Below are the code and all the weights of a small trained network. Each question names an input and a target symbol and asks about switching units off, where a switched-off unit gives its printed mean instead of its output.

import numpy as np


def w(rows, s, z=0):
    codes = np.array(rows[::2]) - 128.0
    scale = np.full(codes.shape[1], s)
    scale[-1] = z or s
    return codes * scale


def norm(h):
    return h / np.sqrt((h * h).mean(-1, keepdims=True) + 1e-5)


def f(y):
    return y / 2 * (1 + np.tanh(0.7978845608 * (y + 0.044715 * y**3)))


def softmax(a):
    e = np.exp(a - a.max(-1, keepdims=True))
    return e / e.sum(-1, keepdims=True)


def log_softmax(a):
    a = a - a.max(-1, keepdims=True)
    return a - np.log(np.exp(a).sum(-1, keepdims=True))


def net(x, mask):
    ids = ['αβγδεζηθλμξπσφψω'.index(c) for c in x.split()]
    T = len(ids)
    res = E[ids] + P[:T]
    u = 0
    for l in range(2):
        q, k, v = (norm(res) @ M[l].T for M in (Q, K, V))
        z = softmax(np.where(np.tri(T) > 0, q @ k.T / 3**0.5, -1e9)) @ v
        res = res + np.where(mask[u], z, O[l][:, -1]) @ O[l][:, :-1]
        u += 1
        y = f(norm(res) @ A[l][:, :-1].T + A[l][:, -1])
        res = res + np.where(mask[u : u + 8], y, B[l][:, -1]) @ B[l][:, :-1]
        u += 8
    return log_softmax(norm(res)[-1] @ U[:, :-1].T + U[:, -1])


Q, K, V, O, A, B = {}, {}, {}, {}, {}, {}
E = w([
[198,203,119,89,5,33],'α',
[145,187,141,182,126,108],'β',
[180,154,214,135,189,93],'γ',
[73,134,117,102,195,10],'δ',
[82,170,125,230,95,104],'ε',
[165,70,137,149,136,77],'ζ',
[86,177,222,79,214,97],'η',
[115,46,98,142,47,84],'θ',
[21,158,159,127,85,96],'λ',
[147,134,115,137,182,68],'μ',
[27,154,136,178,81,73],'ξ',
[78,109,183,163,138,71],'π',
[181,89,193,83,102,183],'σ',
[147,41,105,152,111,100],'φ',
[100,107,102,200,92,75],'ψ',
[64,164,152,161,156,146],'ω',
],0.018)
P = w([
[40,80,149,65,172,138],'0',
[68,211,215,172,34,46],'1',
[45,78,142,74,168,140],'2',
[152,213,161,184,72,54],'3',
[56,79,134,77,165,145],'4',
[204,205,128,207,79,93],'5',
[52,80,131,84,165,140],'6',
[221,208,102,204,92,101],'7',
[63,75,130,85,162,147],'8',
[241,215,93,195,111,102],'9',
[61,80,129,87,165,149],'10',
[211,254,63,192,124,129],'11',
],0.0097)
Q[0] = w([
[139,189,197,181,217,210],'L0H1',
[85,172,232,202,253,169],'L0H1',
[179,165,190,115,120,224],'L0H1',
],0.0059)
K[0] = w([
[254,215,174,224,196,196],'L0H1',
[62,170,202,211,239,215],'L0H1',
[98,133,165,42,43,210],'L0H1',
],0.0054)
V[0] = w([
[125,95,167,95,110,181],'L0H1',
[133,152,132,90,71,158],'L0H1',
[145,108,170,103,111,253],'L0H1',
],0.0079)
O[0] = w([
[153,74,168,164,125,154,181],'L0H1',
[151,237,36,2,105,107,131],'L0H1',
[118,89,137,89,102,121,8],'L0H1',
],0.0078,0.0016)
A[0] = w([
[104,212,104,175,177,50,121],'L0N1',
[42,61,73,170,166,191,232],'L0N2',
[101,128,150,91,123,8,55],'L0N3',
[199,171,114,92,139,62,72],'L0N4',
[102,181,187,185,90,103,255],'L0N5',
[167,182,150,200,81,71,224],'L0N6',
[169,132,97,166,211,163,233],'L0N7',
[114,74,142,207,192,127,172],'L0N8',
],0.011,0.0066)
B[0] = w([
[233,99,102,93,157,99,220],'L0N1',
[136,53,26,2,138,169,180],'L0N2',
[106,45,167,186,111,164,160],'L0N3',
[63,136,106,106,49,232,161],'L0N4',
[96,132,75,222,133,160,251],'L0N5',
[53,154,128,176,155,124,249],'L0N6',
[61,110,148,151,113,26,173],'L0N7',
[226,211,107,47,70,108,190],'L0N8',
],0.0093,0.011)
Q[1] = w([
[138,117,66,200,135,45],'L1H1',
[128,164,254,88,224,36],'L1H1',
[180,140,233,119,52,106],'L1H1',
],0.0099)
K[1] = w([
[106,143,80,106,114,68],'L1H1',
[158,95,204,65,233,121],'L1H1',
[176,152,230,65,4,222],'L1H1',
],0.012)
V[1] = w([
[64,138,195,3,88,82],'L1H1',
[130,100,24,163,141,93],'L1H1',
[59,134,219,41,129,105],'L1H1',
],0.0051)
O[1] = w([
[210,141,26,161,210,148,26],'L1H1',
[28,114,255,124,127,180,224],'L1H1',
[229,227,83,155,151,220,9],'L1H1',
],0.0038,0.0015)
A[1] = w([
[51,146,177,189,216,138,241],'L1N1',
[58,156,86,201,108,117,157],'L1N2',
[61,128,197,193,53,148,188],'L1N3',
[32,163,200,195,163,140,13],'L1N4',
[108,35,138,67,93,149,102],'L1N5',
[247,208,167,136,94,61,152],'L1N6',
[147,108,227,74,98,197,73],'L1N7',
[194,89,67,102,53,166,1],'L1N8',
],0.014,0.0053)
B[1] = w([
[93,188,110,166,106,71,219],'L1N1',
[195,101,136,171,143,147,247],'L1N2',
[106,108,136,141,192,40,235],'L1N3',
[163,43,75,205,79,20,185],'L1N4',
[149,170,175,184,166,161,189],'L1N5',
[94,250,64,144,92,239,182],'L1N6',
[194,138,78,105,116,197,178],'L1N7',
[85,145,179,146,77,86,178],'L1N8',
],0.014,0.012)
U = w([
[157,75,195,188,88,49,176],'α',
[216,178,95,204,204,110,1],'β',
[76,194,122,170,73,173,92],'γ',
[147,69,140,92,227,110,148],'δ',
[137,42,53,140,122,170,99],'ε',
[150,172,223,102,72,72,100],'ζ',
[102,187,197,97,212,80,116],'η',
[75,66,183,132,78,145,171],'θ',
[61,92,155,154,188,157,121],'λ',
[179,130,65,62,132,88,99],'μ',
[87,64,110,165,175,183,104],'ξ',
[79,148,253,152,156,134,123],'π',
[226,114,192,130,152,157,152],'σ',
[132,79,167,80,89,99,178],'φ',
[71,62,96,106,51,124,149],'ψ',
[57,86,130,91,162,155,189],'ω',
],0.013,0.0088)

Each question gives the input, a string of symbols that net reads in full, and the target symbol t.
The units are the heads (3 rows each of Q, K, V and O) and the neurons (one row each of A and B). Each row of codes is followed by its name. A weight is (code - 128) times the scale printed after its matrix; where a second scale follows, it is the last column's (O, A, B and U).
mask holds one flag per unit, layer by layer, with each layer's heads first. A switched-off unit (its flag False) gives its mean, the last column of its rows in O or B, instead of its output. The means were averaged over made-up inputs and are rounded, as every weight is.
A unit's drop is (log p(t) with every unit on - log p(t) with that unit switched off) / (log p(t) with every unit on - log p(t) with every unit switched off).
The circuit of an input: a set's keep is (log p(t) with only the set's units on - log p(t) with every unit switched off) / (log p(t) with every unit on - log p(t) with every unit switched off). Starting from the 12 units with the biggest drops (on a tie, the unit counted first), units are removed one at a time, each time the one whose removal leaves the highest keep (on an exact tie, the one counted first), for as long as the keep stays at least 0.8.
circuit, biggest first: the units of the circuit, biggest drop first
most important unit: the unit with the biggest drop
k most important neurons: the k neurons with the biggest drops, biggest first
top k neurons in layer l: the k neurons of layer l with the biggest drops, biggest first
drop of u: that unit's drop, to one decimal
input π σ σ σ γ σ η ω σ δ, target α: top 3 neurons in layer 0	[L0N3, L0N4, L0N6]
input σ α μ δ φ σ α σ σ ξ α β, target α: most important unit	L0N8
input μ σ μ ψ ε η σ η η η δ μ, target γ: top 2 neurons in layer 0	[L0N1, L0N2]
input μ γ ω σ π σ δ π λ, target λ: circuit, biggest first	[L0N2, L1N5, L1N4, L1N6]
input σ η σ α μ σ θ, target θ: top 2 neurons in layer 1	[L1N5, L1N8]
input σ σ σ η σ σ σ α θ δ η μ, target α: 2 most important neurons	[L0N6, L0N4]
input σ ψ α σ, target β: top 4 neurons in layer 0	[L0N2, L0N8, L0N1, L0N3]
input α α ζ σ σ ε η θ η δ δ λ, target α: 2 most important neurons	[L1N4, L1N6]
input γ ζ δ σ σ δ η σ ψ σ π, target π: 3 most important neurons	[L1N5, L0N2, L0N8]
input δ μ ζ π λ ω μ α η β δ σ, target α: 2 most important neurons	[L0N8, L0N1]
input γ μ σ μ λ, target λ: 3 most important neurons	[L0N2, L0N6, L1N5]
input α σ ψ σ ζ σ ψ μ η ψ σ γ, target α: circuit, biggest first	[L0N4, L1N4, L1H1]
input ζ α ψ, target ψ: top 3 neurons in layer 1	[L1N8, L1N3, L1N2]
input φ ψ σ σ, target β: 3 most important neurons	[L0N8, L0N2, L0N1]
input δ α α δ σ μ ε η, target α: most important unit	L1N4
input ψ σ ε μ σ γ μ θ ξ ω, target α: 2 most important neurons	[L0N5, L0N6]
input α δ σ μ α π σ σ σ σ α δ, target α: circuit, biggest first	[L0N3, L1N6]
input σ η ω, target ω: top 2 neurons in layer 0	[L0N2, L0N1]
input σ μ σ β σ α σ γ, target α: top 4 neurons in layer 0	[L0N6, L0N4, L0N5, L0N8]
input σ α μ β β μ σ γ δ μ λ σ, target γ: 4 most important neurons	[L0N5, L0N6, L0N2, L0N3]
input θ σ φ, target φ: most important neuron	[L0N2]
input η ψ σ α σ δ η μ η η, target γ: 3 most important neurons	[L0N1, L0N2, L1N6]
input μ σ γ π μ σ π η, target α: 2 most important neurons	[L0N5, L1N4]
input σ α σ σ η μ μ σ θ, target θ: 2 most important neurons	[L0N2, L1N5]
input μ σ α δ σ η μ η ζ, target ζ: top 3 neurons in layer 0	[L0N8, L0N2, L0N1]
input θ σ ψ ψ ε α σ ξ α ξ γ α, target γ: top 3 neurons in layer 1	[L1N6, L1N4, L1N5]
input α η ζ δ α λ α μ β ψ α σ, target α: drop of L0N2	0.9
input σ α ψ, target ψ: drop of L1N4	0.1
